Here is a tiny trained network, its code and every weight. The questions are about switching its units off for an input and a class, where a switched-off unit gives its printed mean instead of its output.

import numpy as np


def w(rows, s, z=0):
    codes = np.array(rows[::2]) - 128.0
    scale = np.full(codes.shape[1], s)
    scale[-1] = z or s
    return codes * scale


def f(y):
    return np.maximum(y, 0)


def log_softmax(a):
    a = a - a.max(-1, keepdims=True)
    return a - np.log(np.exp(a).sum(-1, keepdims=True))


def net(x, mask):
    res = np.array(x, float).reshape(1, 8) / 4 @ E
    y = f(res @ A[0][:, :-1].T + A[0][:, -1])
    res = res + np.where(mask, y, B[0][:, -1]) @ B[0][:, :-1]
    return log_softmax(res[-1] @ U[:, :-1].T + U[:, -1])


A, B = {}, {}
E = w([
[146,126,134,136,58,26,73,198,222,68,46,136],'x0',
[178,23,141,104,126,135,144,241,84,107,169,101],'x1',
[129,125,126,131,129,123,133,128,127,129,127,131],'x2',
[166,114,163,6,165,89,110,100,174,130,188,248],'x3',
[160,247,208,82,124,72,172,153,50,110,102,86],'x4',
[100,93,255,184,239,110,134,148,169,173,84,136],'x5',
[14,98,190,108,40,121,177,111,126,111,159,126],'x6',
[235,126,183,122,62,231,197,83,213,126,96,105],'x7',
],0.0095)
A[0] = w([
[82,88,193,132,187,127,146,141,168,163,96,155,35],'n1',
[98,191,117,161,144,147,123,94,168,119,128,116,55],'n2',
[153,215,178,70,131,80,178,150,79,118,91,127,48],'n3',
[117,124,131,88,173,186,169,102,91,155,185,139,64],'n4',
[109,100,135,103,163,163,173,60,77,179,159,141,39],'n5',
[134,125,215,189,188,114,133,148,153,172,98,135,70],'n6',
[147,124,155,4,160,89,117,87,165,136,171,223,8],'n7',
[182,119,137,151,80,169,163,120,141,124,95,94,78],'n8',
[125,167,144,142,103,126,86,70,129,149,113,150,65],'n9',
[110,116,90,151,114,127,138,112,155,118,158,162,77],'n10',
[137,181,162,98,132,108,140,136,118,130,142,136,53],'n11',
[181,35,162,103,139,147,140,209,94,113,178,125,86],'n12',
[73,114,175,92,83,115,157,107,116,97,178,140,84],'n13',
[30,93,179,118,78,143,183,112,129,130,126,151,71],'n14',
[84,67,96,155,141,157,111,116,165,133,129,142,50],'n15',
[88,200,118,130,151,122,125,46,178,159,110,188,84],'n16',
[70,125,93,120,200,55,86,137,73,109,156,189,23],'n17',
[219,163,99,136,205,152,81,133,111,153,115,155,62],'n18',
[129,109,144,109,78,54,90,159,208,70,70,155,40],'n19',
[117,70,76,145,119,150,109,126,198,157,135,204,51],'n20',
[156,131,141,146,116,161,163,105,160,142,123,142,64],'n21',
[136,152,49,71,76,138,134,123,121,82,150,131,28],'n22',
[192,116,178,97,125,181,186,95,194,116,120,149,52],'n23',
[85,115,105,151,139,102,101,146,77,143,117,113,30],'n24',
],0.013,0.011)
B[0] = w([
[156,144,40,53,118,159,167,81,83,138,168,205,191],'n1',
[148,84,170,124,89,100,168,137,88,123,64,134,156],'n2',
[123,44,185,113,222,221,80,49,123,102,198,54,226],'n3',
[184,188,153,193,127,131,113,141,86,182,173,164,200],'n4',
[161,159,167,217,126,169,158,187,127,165,178,158,190],'n5',
[130,150,34,78,100,155,202,63,106,112,174,163,216],'n6',
[44,196,64,175,151,115,194,81,78,97,2,67,251],'n7',
[22,150,126,115,124,99,126,153,148,133,148,131,196],'n8',
[142,71,146,129,108,76,164,153,99,96,139,149,157],'n9',
[139,110,138,102,150,151,147,124,122,106,152,121,156],'n10',
[122,92,163,134,147,187,120,121,115,110,172,99,166],'n11',
[146,54,189,144,34,55,119,87,74,105,49,154,230],'n12',
[188,110,89,116,183,116,79,183,218,104,77,136,201],'n13',
[183,125,70,129,189,115,78,154,221,89,36,130,208],'n14',
[125,111,156,123,199,153,122,78,117,113,164,56,175],'n15',
[187,62,199,114,41,66,91,134,56,120,64,155,202],'n16',
[47,167,189,66,62,105,89,185,216,169,174,113,225],'n17',
[188,112,77,141,177,104,85,211,240,75,73,139,202],'n18',
[205,185,160,242,131,181,146,197,90,227,195,179,240],'n19',
[128,96,191,111,202,191,92,80,90,72,192,18,199],'n20',
[55,113,116,135,101,85,104,142,186,150,180,113,166],'n21',
[158,137,48,42,124,140,202,78,91,152,190,223,192],'n22',
[28,175,156,69,98,81,60,187,173,172,170,104,219],'n23',
[85,164,139,111,62,118,156,149,174,130,140,85,169],'n24',
],0.0094,0.016)
U = w([
[23,176,171,52,117,75,88,181,202,188,161,132,91],'0',
[192,193,159,239,162,145,129,177,119,213,165,172,86],'1',
[125,68,177,95,220,172,98,76,132,110,165,71,97],'2',
[166,150,32,9,129,119,161,90,121,145,163,211,121],'3',
[162,49,197,106,82,40,113,135,94,132,57,167,117],'4',
[202,131,76,111,216,87,85,185,255,112,62,146,143],'5',
[23,175,65,203,139,130,188,132,107,133,38,48,252],'6',
],0.009,0.022)

Each question gives the input, the list of numbers given to net, and the class t.
The units are the neurons (one row each of A and B). Each row of codes is followed by its name. A weight is (code - 128) times the scale printed after its matrix; where a second scale follows, it is the last column's (A, B and U).
mask holds one flag per neuron, in row order. A switched-off neuron (its flag False) gives its mean, the last column of its row in B, instead of its output. The means were averaged over made-up inputs and are rounded, as every weight is.
A unit's drop is (log p(t) with every unit on - log p(t) with that unit switched off) / (log p(t) with every unit on - log p(t) with every unit switched off).
The circuit of an input: a set's keep is (log p(t) with only the set's units on - log p(t) with every unit switched off) / (log p(t) with every unit on - log p(t) with every unit switched off). Starting from the 12 units with the biggest drops (on a tie, the unit counted first), units are removed one at a time, each time the one whose removal leaves the highest keep (on an exact tie, the one counted first), for as long as the keep stays at least 0.8.
circuit, biggest first: the units of the circuit, biggest drop first
unit that matters most: the unit with the biggest drop
top k neurons: the k neurons with the biggest drops, biggest first
drop when u is switched off: that unit's drop, to one decimal
input [0,-3,5,-8,-6,-8,7,7], class 3: circuit, biggest first => n22
input [6,-6,-1,-8,-1,2,7,-8], class 0: top 2 neurons => n7; n17
input [-8,3,-2,2,-6,-5,4,8], class 0: top 3 neurons => n23; n19; n8
input [4,8,4,-5,-2,-5,4,-8], class 0: top 3 neurons => n17; n24; n16
input [7,-3,-1,8,5,8,-8,7], class 3: top 2 neurons => n6; n1
input [3,4,7,0,3,-5,1,3], class 3: top 2 neurons => n22; n16
input [-2,-7,-3,-2,-7,4,-5,-5], class 2: top 3 neurons => n20; n15; n12
input [-1,-2,-6,-6,6,-5,-7,3], class 5: top 2 neurons => n18; n7
input [-8,-8,-5,-2,5,-8,8,2], class 1: top 2 neurons => n5; n4
input [-6,7,-4,-2,3,3,-1,5], class 4: top 3 neurons => n12; n19; n17
input [5,-3,5,-6,-6,-6,-3,-4], class 2: top 4 neurons => n7; n20; n15; n6
input [-8,7,7,-7,5,-4,-7,0], class 1: top 3 neurons => n7; n4; n16
input [-4,0,-1,2,6,8,-6,0], class 3: top 3 neurons => n6; n1; n20
input [-4,4,5,4,-8,-5,1,7], class 2: unit that matters most => n20
input [8,-6,-5,-6,-5,-8,-6,8], class 0: top 2 neurons => n8; n21
input [1,4,5,-6,-1,6,6,-2], class 3: circuit, biggest first => n1; n6
input [4,-2,2,2,3,-4,-4,0], class 1: drop when n1 is switched off => 0.4
input [-7,-1,2,2,-3,8,-5,0], class 3: drop when n6 is switched off => 1.7
input [-5,-7,-8,4,-2,3,-7,7], class 0: drop when n12 is switched off => 0.6
input [-8,-3,4,-6,-8,1,3,1], class 1: unit that matters most => n5
